Here is a tiny trained network, its code and every weight. The questions are about switching its units off for an input and a class, where a switched-off unit gives its printed mean instead of its output.

import numpy as np


def w(rows, s, z=0):
    codes = np.array(rows[::2]) - 128.0
    scale = np.full(codes.shape[1], s)
    scale[-1] = z or s
    return codes * scale


def f(y):
    return y / 2 * (1 + np.tanh(0.7978845608 * (y + 0.044715 * y**3)))


def log_softmax(a):
    a = a - a.max(-1, keepdims=True)
    return a - np.log(np.exp(a).sum(-1, keepdims=True))


def net(x, mask):
    res = np.array(x, float).reshape(1, 6) / 4 @ E
    y = f(res @ A[0][:, :-1].T + A[0][:, -1])
    res = res + np.where(mask, y, B[0][:, -1]) @ B[0][:, :-1]
    return log_softmax(res[-1] @ U[:, :-1].T + U[:, -1])


A, B = {}, {}
E = w([
[128,131,129,131,129],'x0',
[216,81,219,66,79],'x1',
[54,46,227,89,221],'x2',
[202,86,1,55,204],'x3',
[182,31,129,239,132],'x4',
[130,127,127,128,128],'x5',
],0.0072)
A[0] = w([
[94,167,135,81,119,62],'N1',
[169,132,113,110,166,69],'N2',
[102,153,155,160,119,95],'N3',
[116,127,163,104,188,86],'N4',
[96,109,138,94,201,87],'N5',
[125,170,137,93,139,40],'N6',
[98,58,188,142,168,135],'N7',
[122,154,169,164,122,65],'N8',
[129,119,132,113,115,51],'N9',
[96,157,167,152,80,32],'N10',
[178,164,108,146,92,92],'N11',
[171,69,100,71,128,117],'N12',
[97,186,108,126,174,146],'N13',
[133,89,85,93,143,51],'N14',
[181,106,180,82,130,83],'N15',
[105,184,137,73,118,48],'N16',
[134,65,110,174,110,78],'N17',
[136,136,47,121,227,141],'N18',
[110,142,123,90,117,45],'N19',
[96,103,160,123,194,2],'N20',
[70,108,86,235,171,81],'N21',
[146,83,132,201,143,90],'N22',
[95,205,82,2,110,77],'N23',
[115,111,147,119,155,72],'N24',
[233,135,190,115,68,91],'N25',
[84,147,145,71,104,132],'N26',
[148,66,110,170,110,128],'N27',
[154,138,90,116,87,50],'N28',
[139,111,63,101,204,79],'N29',
[112,131,176,178,96,99],'N30',
[175,181,109,145,100,62],'N31',
[183,123,106,109,184,19],'N32',
[134,116,158,103,183,115],'N33',
[86,148,168,174,128,109],'N34',
[113,180,110,161,176,65],'N35',
[82,142,90,158,152,55],'N36',
[158,97,125,178,140,93],'N37',
[157,92,161,88,97,71],'N38',
],0.013,0.0084)
B[0] = w([
[173,81,123,85,166,157],'N1',
[95,144,171,114,112,141],'N2',
[131,181,169,86,95,160],'N3',
[100,81,78,147,103,163],'N4',
[96,80,92,170,69,182],'N5',
[119,80,137,86,158,129],'N6',
[117,93,86,181,66,228],'N7',
[74,147,158,53,125,148],'N8',
[107,149,85,93,167,110],'N9',
[101,156,166,62,83,166],'N10',
[30,18,36,150,67,175],'N11',
[122,242,190,150,80,195],'N12',
[155,130,128,187,170,195],'N13',
[108,155,159,76,81,147],'N14',
[99,200,64,156,206,176],'N15',
[154,42,124,74,183,163],'N16',
[121,46,158,22,193,161],'N17',
[155,202,189,134,80,254],'N18',
[116,105,124,95,163,123],'N19',
[57,105,50,121,79,148],'N20',
[140,172,112,170,198,221],'N21',
[154,64,138,40,183,179],'N22',
[172,41,138,112,171,244],'N23',
[70,111,99,133,110,130],'N24',
[77,231,97,191,228,219],'N25',
[219,87,128,144,151,197],'N26',
[163,42,165,76,160,185],'N27',
[69,112,104,109,58,145],'N28',
[111,189,171,68,73,204],'N29',
[139,181,142,52,88,189],'N30',
[2,21,85,143,55,164],'N31',
[98,199,170,37,101,146],'N32',
[64,112,111,185,88,165],'N33',
[141,208,161,68,69,192],'N34',
[94,139,120,131,182,149],'N35',
[35,193,111,127,216,153],'N36',
[154,80,130,71,151,159],'N37',
[85,189,95,149,198,156],'N38',
],0.0077,0.008)
U = w([
[154,181,212,53,23,96],'0',
[75,24,32,173,22,107],'1',
[218,1,161,43,211,93],'2',
[201,115,145,189,92,252],'3',
[114,194,86,186,234,62],'4',
],0.0081,0.017)

Each question gives the input, the list of numbers given to net, and the class t.
The units are the neurons (one row each of A and B). Each row of codes is followed by its name. A weight is (code - 128) times the scale printed after its matrix; where a second scale follows, it is the last column's (A, B and U).
mask holds one flag per neuron, in row order. A switched-off neuron (its flag False) gives its mean, the last column of its row in B, instead of its output. The means were averaged over made-up inputs and are rounded, as every weight is.
A unit's drop is (log p(t) with every unit on - log p(t) with that unit switched off) / (log p(t) with every unit on - log p(t) with every unit switched off).
The circuit of an input: a set's keep is (log p(t) with only the set's units on - log p(t) with every unit switched off) / (log p(t) with every unit on - log p(t) with every unit switched off). Starting from the 12 units with the biggest drops (on a tie, the unit counted first), units are removed one at a time, each time the one whose removal leaves the highest keep (on an exact tie, the one counted first), for as long as the keep stays at least 0.8.
units of the circuit, in order: the units of the circuit, biggest drop first
most important unit: the unit with the biggest drop
top k neurons: the k neurons with the biggest drops, biggest first
drop of u: that unit's drop, to one decimal
input [6,7,2,6,-1,1], class 4: units of the circuit, in order : [N15 N25]
input [1,6,7,-4,3,3], class 1: most important unit : N7
input [-6,-7,-3,-1,6,-1], class 4: top 3 neurons : [N21 N36 N23]
input [7,4,-7,6,4,-3], class 1: top 2 neurons : [N11 N31]
input [2,6,-5,0,7,6], class 2: units of the circuit, in order : [N27 N17]
input [3,5,-8,8,5,-2], class 0: units of the circuit, in order : [N12 N32]
input [3,-4,-6,1,-4,7], class 1: units of the circuit, in order : [N31 N11]
input [-5,8,-3,5,-3,6], class 4: top 2 neurons : [N25 N15]
input [4,7,6,6,-2,-6], class 4: top 2 neurons : [N15 N38]
input [1,8,7,-5,3,-5], class 4: units of the circuit, in order : [N25 N15]
input [0,-8,-4,-6,-5,2], class 4: top 3 neurons : [N36 N13 N35]
input [5,5,-7,6,6,-1], class 1: top 3 neurons : [N11 N31 N28]
input [4,-7,3,-8,4,2], class 0: top 2 neurons : [N34 N30]
input [1,0,0,5,-4,1], class 0: top 3 neurons : [N29 N18 N12]
input [-6,-5,4,-6,4,-8], class 0: units of the circuit, in order : [N34 N30]
input [-4,1,6,-4,7,7], class 2: units of the circuit, in order : [N22]
input [5,4,-8,5,0,-7], class 1: top 2 neurons : [N11 N31]
input [8,-2,-8,0,-8,2], class 1: top 2 neurons : [N31 N11]
input [1,-1,8,3,-8,-1], class 1: top 2 neurons : [N5 N33]
input [-5,-5,-6,-3,-7,4], class 2: top 2 neurons : [N23 N16]
input [4,3,3,4,1,-2], class 0: most important unit : N12
input [8,0,-6,6,8,0], class 2: top 2 neurons : [N27 N17]
input [-6,-8,3,8,-8,1], class 0: top 3 neurons : [N18 N29 N14]
input [4,-4,1,5,-7,8], class 2: drop of N16 : 0.1
input [2,4,-4,0,-3,-4], class 1: drop of N18 : 0.4
input [-4,2,1,8,6,8], class 0: drop of N12 : 0.1
input [6,5,-5,-6,6,-7], class 0: most important unit : N30
